In the rows, 128 means zero.
Each row of numbers belongs to one of the elements below and depends on some of the facts about them. Some rows are named. Which element is each other row?

Facts:
(z_940, λ, z_56); (z_178, λ, z_379); (z_348, λ, z_329)
(z_683, λ, z_453); (z_8, λ, z_319); (z_904, λ, z_89)
(z_753, λ, z_964); (z_40, λ, z_89); (z_967, λ, z_905)
(z_708, λ, z_379); (z_707, λ, z_752); (z_245, λ, z_905)
(z_827, λ, z_614); (z_86, λ, z_905); (z_600, λ, z_463)
(z_954, λ, z_467); (z_624, λ, z_950); (z_407, λ, z_467)
(z_210, λ, z_453); (z_24, λ, z_905); (z_507, λ, z_319)
(z_749, λ, z_453); (z_817, λ, z_379); (z_199, λ, z_950)
(z_598, λ, z_467); (z_443, λ, z_950); (z_690, λ, z_463)
(z_340, λ, z_467); (z_620, λ, z_463); (z_363, λ, z_614)
(z_703, λ, z_453); (z_427, λ, z_490); (z_19, λ, z_453)
(z_982, λ, z_614); (z_903, λ, z_453); (z_660, λ, z_950)
(z_986, λ, z_752); (z_208, λ, z_905); (z_735, λ, z_964)
(z_785, λ, z_820); (z_838, λ, z_614); (z_875, λ, z_56)
(z_573, λ, z_964); (z_392, λ, z_379); (z_842, λ, z_950)
(z_751, λ, z_752); (z_973, λ, z_211); (z_195, λ, z_89)
(z_965, λ, z_453); (z_236, λ, z_614); (z_940, Φ, e)
(z_178, Φ, a); (z_348, Φ, a); (z_683, Φ, b)
(z_8, Φ, a); (z_904, Φ, b); (z_753, Φ, d)
(z_40, Φ, e); (z_967, Φ, b); (z_708, Φ, c)
(z_707, Φ, e); (z_245, Φ, a); (z_827, Φ, c)
(z_86, Φ, c); (z_600, Φ, a); (z_954, Φ, d)
(z_624, Φ, e); (z_407, Φ, e); (z_210, Φ, d)
(z_24, Φ, e); (z_507, Φ, a); (z_749, Φ, g)
(z_817, Φ, g); (z_199, Φ, b); (z_598, Φ, a)
(z_443, Φ, e); (z_690, Φ, e); (z_340, Φ, b)
(z_620, Φ, d); (z_363, Φ, a); (z_703, Φ, a)
(z_427, Φ, d); (z_19, Φ, b); (z_982, Φ, f)
(z_903, Φ, f); (z_660, Φ, a); (z_986, Φ, g)
(z_208, Φ, e); (z_735, Φ, b); (z_785, Φ, a)
(z_838, Φ, a); (z_875, Φ, f); (z_573, Φ, a)
(z_392, Φ, g); (z_842, Φ, c); (z_751, Φ, c)
(z_973, Φ, b); (z_195, Φ, a); (z_965, Φ, d)
(z_236, Φ, a); (z_614, Ω, z_8); (z_614, Ω, z_348)
(z_683, Ω, z_707); (z_379, Ω, z_751); (z_379, Ω, z_986)
(z_967, Ω, z_965); (z_967, Ω, z_56); (z_245, Ω, z_954)
(z_245, Ω, z_707); (z_827, Ω, z_86); (z_827, Ω, z_940)
(z_827, Ω, z_707); (z_827, Ω, z_463); (z_407, Ω, z_208)
(z_407, Ω, z_904); (z_407, Ω, z_940); (z_24, Ω, z_903)
(z_24, Ω, z_703); (z_24, Ω, z_660); (z_199, Ω, z_624)
(z_598, Ω, z_982); (z_598, Ω, z_904); (z_598, Ω, z_507)
(z_490, Ω, z_89); (z_490, Ω, z_329); (z_490, Ω, z_40)
(z_490, Ω, z_427); (z_490, Ω, z_986); (z_490, Ω, z_749)
(z_785, Ω, z_208); (z_785, Ω, z_703); (z_785, Ω, z_940)
(z_785, Ω, z_964); (z_875, Ω, z_600); (z_875, Ω, z_392)
(z_319, Ω, z_340); (z_319, Ω, z_507); (z_319, Ω, z_752)
(z_319, Ω, z_19); (z_950, Ω, z_973); (z_950, Ω, z_838)
(z_950, Ω, z_443); (z_905, Ω, z_690); (z_905, Ω, z_973)
(z_905, Ω, z_40); (z_905, Ω, z_19); (z_905, Ω, z_660)
(z_195, Ω, z_954); (z_195, Ω, z_56); (z_236, Ω, z_507)
(z_236, Ω, z_620)

Known rows:
z_785: [131 146 132 103 127 140 127 127 121 145 138 183 105 144 153 121]
z_827: [125  41 133  76 134 175 126 120  87 125  87 149 159  70 110 138]
z_24: [128 185 113  72 121  97 134 116  99 126 128 115 146 173 114 114]
z_245: [136 152 126 150 124 144 127 133  97 160 117 146 121 191 165 115]
z_967: [145 178 129 150 129 145 141 156  65 143 133 166 139 181 129 126]
z_950: [110 134 125 120 131 137 130 113 146 123 147 159 133 148 170 134]
z_598: [129 145 135 138 131 141 123 130 119 145 137 160 119 145 169 114]
z_19: [144 171 143 158 164 114 128 155 140 109 157 148 136 126 130 124]
z_86: [128  83 104  90 127 119 128 142  74 130  74  82 150 109 107 153]
z_965: [128  41 105 147 115 155 122 147 157 136  78 129 131 153  91 131]
z_707: [139 135 113 183 121 130 135 120 135 116 130 123 153 163  86 120]
z_752: [134 122 115 133 129 117 131 118 142 117 129 127 111 129 127 135]
z_904: [145 152 140 203 147 119 134 143 108 125 162 150 141 127 138 126]
z_620: [119  75 111 133 120 125 119 121 140 140  99  99 135 111 130 133]
z_703: [134 134 133 170 140 120 117 144 162 125 129 140 116 145 135 119]
z_820: [132 148 127 115 128 137 133 118 133 120 129 134 101 140 127 132]
z_363: [132 186 136 131 116 141 125 133 122 140 134 166 107  79 136 114]
z_751: [119  66 127  74 149 110 120 120 112 121  97 101 156  68 134 148]
z_329: [121 174 107 132 125 106 130 125 146 111 126 106 108 111 137 136]
z_453: [124 127 134 113 136 144 126 134 164 106 112 135 123 168 129 126]
z_507: [141 145 121 150 127 104 124 129 143 147 152 143  97 116 142 126]
z_735: [136 200 136 130 143 124 136 147  95 123 163 162 137 114 138 125]
z_817: [121  87 126 117 125 137 123 119 126 134 115 129 138 122 140 128]

Rows to name:
A row may be one of the elements named above.
[116  86 106  62 136 116 121 147 129 112  80 106 146  87  98 148] -> z_903
[125 146 135 134 134 141 123 126 127 146 144 160 119 137 170 116] -> z_598
[121  59 132  83 137 148 128 119 103 127  89 115 153  90 129 145] -> z_708
[132  57 135  79 132 181 128 120  85 122  80 155 154  74 113 136] -> z_827
[122 128 133 127 139 143 128 133 160 104 110 134 120 165 128 125] -> z_453
[122  73 115  31 125 132 119 129 161 133 101 124 116 133 100 133] -> z_210
[132 156 139 138 125 151 120 115 121 140 141 170 113 104 163 109] -> z_236
[126 159 124 103 140 134 127 115 114 130 110 115 122 172 168 124] -> z_905
[134 155 110 186 105 150 136 138 133 118 111 130 122 152 106 139] -> z_56
[119  95 141 105 112 141 144 132 144 125 202  18 134 131  96 116] -> z_624
[120  84 110  46 140 118 122 142 131 112  85 122 147  95  90 146] -> z_903
[132 141 122 129 130 130 133 112 117 123 139 143 151 167 104 114] -> z_407
[138 169 105 128 120  92 131 130 114 125 125  80 142 168  82 122] -> z_208
[135  51 116  85 123 136 127 120 113 127  94 120 132  44  80 145] -> z_982
[120 179 121  84 124 139 131 120 127 115 120 147 117 134 153 129] -> z_319
[114  38 144  24 126 183 135 124 111 130 113  81 140 102 132 133] -> z_875
[131 132 123 120 127 138 133 113 120 121 133 150 156 164 110 111] -> z_407
[144 157 138 165 168 112 125 157 133 110 145 153 138 118 125 123] -> z_19
[122  65 128  81 146 122 124 123 116 117  98  89 158  72 136 148] -> z_751
[134  46 115  74 127 133 125 115 108 123  91 120 139  46  93 143] -> z_982
[136 140 127 154 125 105 122 122 136 137 141 150  98  66 135 119] -> z_838
[111 152 209 173 102 112 129 107 128 117 104 174 118 132  94 126] -> z_614
[106  64 114  63 129 128 130 135 107 128 117 137 156  81 119 156] -> z_842
[132 125 117 187 120 142 131 125 139 116 113 122 132 147 134 132] -> z_463
[109 139 120 117 130 130 131 112 147 116 156 146 132 140 174 131] -> z_950
[123 132 120 188 126 118 122 131 141 140 166 144 120 127 163 128] -> z_660
[121 129 172  80 136 176 149 146 107 131 225  95 128 128 148 114] -> z_199
[138 169 103 129 119  89 134 132 111 122 122  99 151 162  89 123] -> z_208
[137 119 130 144 118 159 129 132 117 149 136 193 104 157 125 125] -> z_195
[121  94 115 117 144 108 117 134 158 121 120 112 133 112 120 128] -> z_749
[129 101 116  93 132  97 121 119 139 131 121 113 112  96 130 135] -> z_986
[120  74 138 105 117 145 130 134 138 134 137  47 121 102 127 126] -> z_392
[129 140 125 162 132 114 129 117 153 115 126  99 123 119 148 134] -> z_89
[136 199 139 134 146 121 135 143  98 122 153 158 134 117 128 122] -> z_735
[122  69 116  61 114 133 122 113 135 145 110 121 113 117 121 137] -> z_753
[124 155 131 104 143 130 129 114 111 126 108 112 122 185 162 123] -> z_905
[116  73 101  42 138 126 121 146 135 113  95 102 146  89  87 145] -> z_903
[143 196 135 161 144 105 133 145 111 117 157 136 129 105 148 128] -> z_973
[130  60 109 148 102 145 122 129 137 143  96 107 137 136 109 135] -> z_954
[126 171 130 130 117 133 126 137 121 144 139 155 110 117 148 123] -> z_178
[141 155 146 142 158 164 133 154 113 122 146 202 142 166 127 116] -> z_683
[127 158 109 153 116 129 130 132 140 119 115 120 119 128 118 140] -> z_964

The same elements again, as new rows of numbers:
Some elements and their rows:
z_820: [119 132 129 144 118 157 189 159 109 104 153 137 109 109 131 111 109 113
  96 137  80 153 162 151 191 146  99 155 132 156 137 101 122 126  95 125
 116 121 160 155 162 160 113 115 122 193 141 115  75 143 108 150 145 115
 161 129 133 147 114 137 127 199 174 161 111 137  96 144 143 128 116]
z_598: [131 146 118 134 134 110 183 140  91 148 155 137 139 137 117 119 123 136
  99 141 118 120 179 160 131 127  92 143 174 134 135  93  99 117  94 110
 124 171 172 149 198 168 124 150 154 169 178 129 131 133 106 152 163  74
 170 174 126 137 131 144 135 181 173 177 127 146 107 142 147 117 134]
z_904: [115  94 137 150 158 137 165 160  94 108 168 171 113 144 140 119 130 118
 123 160  97 127 153 139 167 134 100 161 167 182 145 119  75 114  91 101
 130 144 168 136 189 145 124 130 102 167 159 123 109 146 108 138 145  94
 147  93 150 106 111 126 102 174 166 192 122 116 106 140 131 176 141]
z_467: [127 132 133 146 121 148 199 161 103 107 153 133 110 107 126 111 108 110
  95 131  87 160 165 154 188 144  97 156 139 144 137 109 134 126  95 125
 109 125 158 158 159 165 122 119 128 191 141 113  76 142 109 148 144 123
 164 129 139 149 107 144 133 198 167 158 110 138 104 143 144 135 104]
z_340: [124  93 137 155 157 131 173 156  86 114 166 165 120 144 141 125 131 114
 123 159 105 135 148 136 147 128  98 162 170 172 148 130  85 115  91 101
 126 144 168 135 189 141 128 132 106 168 159 127 110 145  93 135 144 106
 157  96 163 110 106 130 108 168 162 187 113 121 119 131 135 170 126]
z_319: [116 139 131 128 115 154 180 155  93 117 145 141 123 115 123 116 102 118
 103 137  78 161 164 154 188 145  89 157 133 147 139 105 122 121  90 126
 121 126 156 154 165 163 117 116 110 194 137 115  79 135 107 163 147 115
 171 146 129 147 119 130 131 201 180 157 106 133 103 144 146 125 113]
z_19: [126 105 140 152 155 143 167 155  87 108 160 185 106 131 136 111 128 114
 127 167  98 137 149 129 153 128 101 160 152 181 152 118  58 120  93  94
 135 142 174 129 185 125 113 123 112 174 142 121 102 148 101 148 149  92
 149  91 150 107 112 134 102 164 171 185 127 130 110 138 126 182 138]
z_453: [126 142 134 146 115 159 191 160 101 104 152 143 105 100 126 102 113 115
 100 143  79 163 164 149 181 147  99 154 125 154 143 102 111 127  95 119
 121 121 162 156 158 148 109 113 124 193 133 110  72 144 114 158 149 115
 166 124 133 144 119 137 130 192 177 155 116 145  96 148 138 137 114]
z_965: [157 123 131 202 166 154 205 145 118 100 178 181  78 109 126  80 149 139
 114 142  71 134 140 154 216 174  90 159 140 170 155  79  37 117  92 100
 139 137 168 155 156 150 142 113 147 177 167 125 116 136 173 139 173  96
 118  86 141 141 110 161 153 169 155 159 141 114  49 154 139 172 125]
z_210: [150 129 131 174 148 154 191 142  96 111 161 192 126 118 120  84 148 134
 128 158  84 141 143 136 188 171  88 151 142 151 167  77  37 106  92 106
 137 144 161 151 167 135 128 120 123 181 169 134 136 123 133 144 174 113
 132 125 141 143 113 154 143 170 168 147 119 133  80 140 152 155 117]
z_379: [121 133 116 136 102 162 167 144  88  95 138 124 105 105 121 104 119  97
  90 127  91 152 140 147 178 148  93 149 116 172 136  97 130 133  90 134
 122  93 151 162 158 143 101 131 131 195 121 108  76 121  96 157 145 110
 136 142 148 170 112 149 111 180 166 157 107 158  75 140 153 118 111]
z_392: [130 167 114 170 158 156 178 182 106 104 172 132 136 147 134  81 129 119
 131 160  87 137 173 130 201 163  65 147 157 180 112 107  81 155 101  75
 103 142 175 162 186 130  87 151  92 155 169 110 152 153 132 100 118 127
 153 126 149 144 132 160 106 188 161 188 153 169  79 164 156 130 143]
z_690: [111  86 118 153 156 150 202 141  77 119 162 202 115 118 119 114 135 143
 140 165 113 132 170 123 173 154  88 132 132 163 151 120 100 124 106 116
 114 126 166 144 183 163 131 154 111 177 163 115 107 164  85 116 147 106
 150 103 133 162 126 178 132 160 188 169 145 158 105 136 141 125 122]
z_56: [121 125 129 168 136 158 198 165 128  91 169 133  75  96 140 100 111 124
  92 126  65 147 159 168 220 152  99 162 135 170 123 103 131 135  96 126
 123 113 160 165 150 176 127 113 144 189 141 104  64 157 146 145 151  98
 152  90 136 143 109 141 139 199 157 172 130 119  79 158 137 140 122]
z_940: [106  88 120 147 164 151 207 144  84 125 164 202 104 120 116 110 132 150
 140 161 104 125 174 132 190 156  87 132 142 159 149 119  91 122 103 113
 115 132 167 143 184 179 136 154 113 176 168 117 106 172 104 120 152  99
 155 102 121 156 129 169 139 173 191 170 155 142  99 142 136 126 131]
z_624: [111  99 109 155 163 158 204 176 104  81 182 166 118 101 143  99 112 157
 142 172 124 137 182 113 193 172  83 110 151 187 141 133  69 143 102  92
  80 154 169 151 170 150  90 151  86 180 165 140 131 196  94  61 140 123
 118 129 146 164 134 181 148 196 191 164 136 170 125 146 145 134 180]
z_199: [124 105 120 137 154 148 146 192 102  80 178 138 118 121 162  97  97 119
 122 153 119 141 161 130 191 154  96 130 174 204 141 128  47 137  85  81
  86 162 171 136 171 128  69 127  79 180 141 151 137 158 116  96 141 105
  89 151 179 125 121 130 110 198 171 179 111 140 112 145 145 172 200]
z_86: [113  82 115 181 159 145 204 162 115 112 145 129 109 138 147  69 135 134
 139 151  84 118 146 139 200 169  80 150 152 130 131  95  91 129  97  88
 122 150 193 140 198 158 124 131 122 186 177  97  62 141 133 136 152 109
 145 100 137 125 131 123 139 150 166 208 148 101  79 140 139 110 147]
z_842: [122 101 109 168 144 131 179 164 108 115 133 133 117 130 143  67 126 129
 139 142 100 116 150 138 194 186  85 139 150 147 154 114  76 120  94  92
 130 136 199 131 199 162 106 138 117 187 158 104  75 142 128 121 146 117
 139 120 152 133 120 123 136 149 169 189 122 114  87 121 146  98 139]
z_348: [117 130 145 142 124  96 220 185 119 101 158 181 109 102 145 118 138 124
 104 130  81  77 179 153 172 137 133 132 177 131 178  47  85 139  82 117
 129 168 196 155 199 161 105 151 162 159 159 160 100 133  95 144 156  88
 168 130 118 113 118 168 103 187 141 201 129 184 132 166 172  92 102]
z_614: [117 116 151 113 103 132 211 200 112  92 149 189 100  87 136 114 119  93
  96 111  50 137 193 162 220 146 120 136 133 126 185  64 112 130  77 141
 102 134 170 154 167 172  92 121 105 194 121 144  60 121 114 165 137 126
 162 132 119 142 104 141  93 210 147 170 106 161 118 166 178  92  91]
z_245: [134 122 115 150 145 135 181 157 105 128 165 134 107 136 120 103 121 137
  98 129 103 105 164 183 161 141  95 147 175 156 112  63  86 127  77 109
 128 171 177 150 187 176 114 138 177 179 179 129 110 132 135 164 172  55
 136 157 119 138 139 149 135 174 174 197 165 140  77 165 136 120 165]
z_660: [126 142 116 162 132 116 171 148 107 116 161 140 124 137 129 121 123 146
 118 156 102  93 164 149 137 147  98 148 177 166 137  90  84 120  93 108
 154 159 188 147 199 159 118 151 167 176 170 131 128 151  85 139 158  79
 167 136 129 120 128 161 136 175 176 179 140 152 108 134 139 108 140]

Rows to name:
Some rows may be elements named above.
[143 127 133 156 155 144 183 124 122 106 158 193  95 135 115  92 114 119
 128 149  84 123 150  99 160 161  86 164 162 170 157  93  86 104 118  90
 105 156 191 138 191 158 112 119 120 164 151  92 113 137  89 145 159 134
 160 127 115 136 111 131 112 166 167 164 135 175 104 157 115 158 103] -> z_903
[145 143 113 184 148 154 171 167  85 125 166 146 127 151 102  90 136  98
 130 149  83 146 153 140 162 165  67 163 147 176 120 103  91 150  88  86
 130 113 174 152 188 141  97 143 126 172 150  99 125 135 107 127 114 120
 157 110 159 149 112 175 102 155 156 184 165 172  70 141 152 105 109] -> z_986
[119 140 122 134 110 152 165 160  95 109 146 141 119 113 124 114 105 115
 108 139  85 155 162 155 181 158  95 156 131 165 142 109 108 124  86 127
 125 119 161 150 159 164 113 119 119 202 130 115  75 134 100 148 139 120
 155 142 135 148 114 137 130 196 181 147 107 140 101 134 142 112 110] -> z_950
[158 122 134 203 164 156 206 143 116 103 181 180  77 110 128  78 150 136
 119 142  73 135 143 154 215 176  93 157 145 169 156  81  37 116  92 105
 142 139 168 158 159 152 138 116 147 180 172 125 121 141 171 142 179  96
 121  89 140 140 111 162 150 173 157 158 146 111  57 156 138 176 125] -> z_965
[133  83 108 184 146 137 187 143  98  99 127 119 110 125 131  69 140 110
 130 142  97 125 130 113 167 172  89 139 128 144 148 106 104 136 103 100
 131 115 188 143 200 135 103 146 136 190 157  99  70 135 104 126 146 116
 122  98 168 152 112 143 122 125 152 198 133 136  75 119 155 103 128] -> z_751
[114  87 112 179 160 148 199 163 115 112 143 130 115 140 145  68 137 137
 135 148  87 119 144 135 198 171  84 149 148 127 130 101  91 127  95  90
 126 147 194 141 196 158 121 132 121 184 181  97  64 141 136 133 158 107
 146 104 140 127 134 120 141 148 168 203 150 104  85 139 135 105 148] -> z_86
[121 151 121 146 137 123 174 138 106 118 152 134 118 135 131 110 134 138
 101 141 110  91 158 148 155 133  99 139 161 159 129  79  95 126  95 110
 137 151 175 155 197 151 111 160 155 162 171 129 127 138 112 145 164  66
 150 150 122 137 136 151 119 178 167 191 134 162  85 155 150 132 142] -> z_178
[137 106 133 148 156 141 177 130 122 104 162 190 107 148 115 113 108 132
 130 141  67 120 169 105 170 168  75 171 167 165 158  95 111  95 120 100
 109 164 186 136 207 171 112 124  96 167 171  98 131 130  87 140 157 140
 166 132 115 151 108 124 105 181 166 161 136 165 103 141 129 139 119] -> z_982
[121 142 120 156 144 117 186 142 103 123 162 142 131 143 128 123 123 145
 110 154  99 102 165 145 138 132  92 149 171 151 138  86  97 114  97 107
 145 168 183 144 198 156 119 153 154 169 180 128 132 147  95 143 165  76
 178 141 122 122 136 152 137 176 177 184 136 154 110 140 143 124 138] -> z_507
[111  77 108 133 152 160 200 149  65 132 157 199 121 129 111 104 136 138
 138 156 111 138 165 147 171 158  81 126 137 153 133 106  83 124  80 115
 101 145 160 143 179 176 121 148 104 187 164 116 102 143  98 135 151  99
 136 133 118 167 139 171 138 162 201 175 157 147  93 152 134 119 139] -> z_24
[143 125 118 136 153 151 175 140 125  97 160 160 112 129 129  86  99 122
 106 127  97 130 161 104 190 171  79 145 173 178 146  86  91 116 110  91
  67 170 179 147 182 161  84 124  96 167 147 109 134 130 102 117 157 141
 116 175 133 162 116 127 108 187 161 158 120 177  95 162 134 148 138] -> z_875
[128 138 121 161 145 124 198 157 119  96 171 114 122 126 142 113 111 142
 100 154 116 108 166 131 153 139  96 134 177 166 130  86  96 137 107  97
 116 170 179 155 188 140  92 153 152 169 184 138 143 166 101 115 164  79
 146 147 141 134 137 156 135 191 163 188 136 168 110 149 152 133 169] -> z_600
[158 123 134 204 168 154 206 147 117 104 179 186  81 108 125  82 148 134
 115 142  72 133 144 156 221 179  91 158 148 170 156  81  37 115  97 101
 142 137 166 157 158 151 138 113 147 177 170 123 120 140 171 141 177  95
 118  85 143 143 113 161 150 172 157 162 141 113  56 157 137 174 125] -> z_965
[114 119 120 134 113 162 185 160  93 107 150 138 120 118 120 112 110 108
 103 145  82 161 152 158 177 147  91 160 131 148 124  91 124 129  78 128
 115 127 160 154 157 159 110 114 123 203 140 112  70 122  99 162 146 114
 156 143 130 153 126 143 128 189 179 159 124 135  97 146 141 115 119] -> z_905
[128  64 124 151 168 156 164 169  97 107 176 158  79 126 134  97 125 108
 108 130  94 127 144 180 199 138 101 159 167 194 117  97  61 130  71 104
 113 146 164 146 172 163 117 120 134 181 150 120  82 131 159 155 155  64
  97 103 158 124 121 129 105 166 161 206 155 104  66 167 117 170 169] -> z_967
[119  92 118 131 157 143 196 143  68 145 158 193 121 120 110 109 128 139
 132 143 123 142 182 145 177 153  83 126 143 145 150 135  95 115  92 116
  98 134 154 144 183 187 138 155 107 174 157 112 107 155 113 128 151  98
 151 141 130 169 131 164 139 175 194 170 141 139  96 141 140 129 126] -> z_407
[132 166 114 163 150 154 164 168  90 131 163 148 135 155 118  84 133 111
 134 148  79 134 169 150 192 163  69 153 149 175 117 102  85 147  91  85
 121 132 174 158 194 149 103 150 105 153 158  96 132 133 137 134 118 118
 161 129 138 147 127 151  98 172 163 185 149 159  60 163 151 119 114] -> z_817
[143 122 118 135 154 155 177 142 122  92 163 160 110 128 126  87  97 118
 109 128  91 131 159 108 183 171  74 144 172 179 144  87  94 118 107  87
  64 170 180 151 180 157  84 122  92 167 149 110 133 127 101 118 155 144
 117 176 134 165 116 129 108 193 161 160 116 177  93 166 134 148 146] -> z_875
[143 142 111 182 150 151 174 164  83 121 165 148 124 153 103  91 140 100
 129 153  84 147 152 142 160 160  69 163 149 177 117 106  91 151  93  87
 131 114 177 153 189 140  95 148 129 172 152  98 120 138 107 126 116 118
 157 109 156 148 110 181 104 158 156 183 165 170  68 140 150 108 108] -> z_986
[148 114 126 202 168 142 211 145 112 107 179 172 101 124 128  97 149 137
 114 144  84 132 139 159 212 172  89 160 159 151 149  93  61 108  97 110
 132 140 157 158 160 167 154 124 140 173 188 129 132 131 156 130 175 106
 137 102 149 149 100 161 155 174 153 157 123 105  70 142 148 162 111] -> z_954

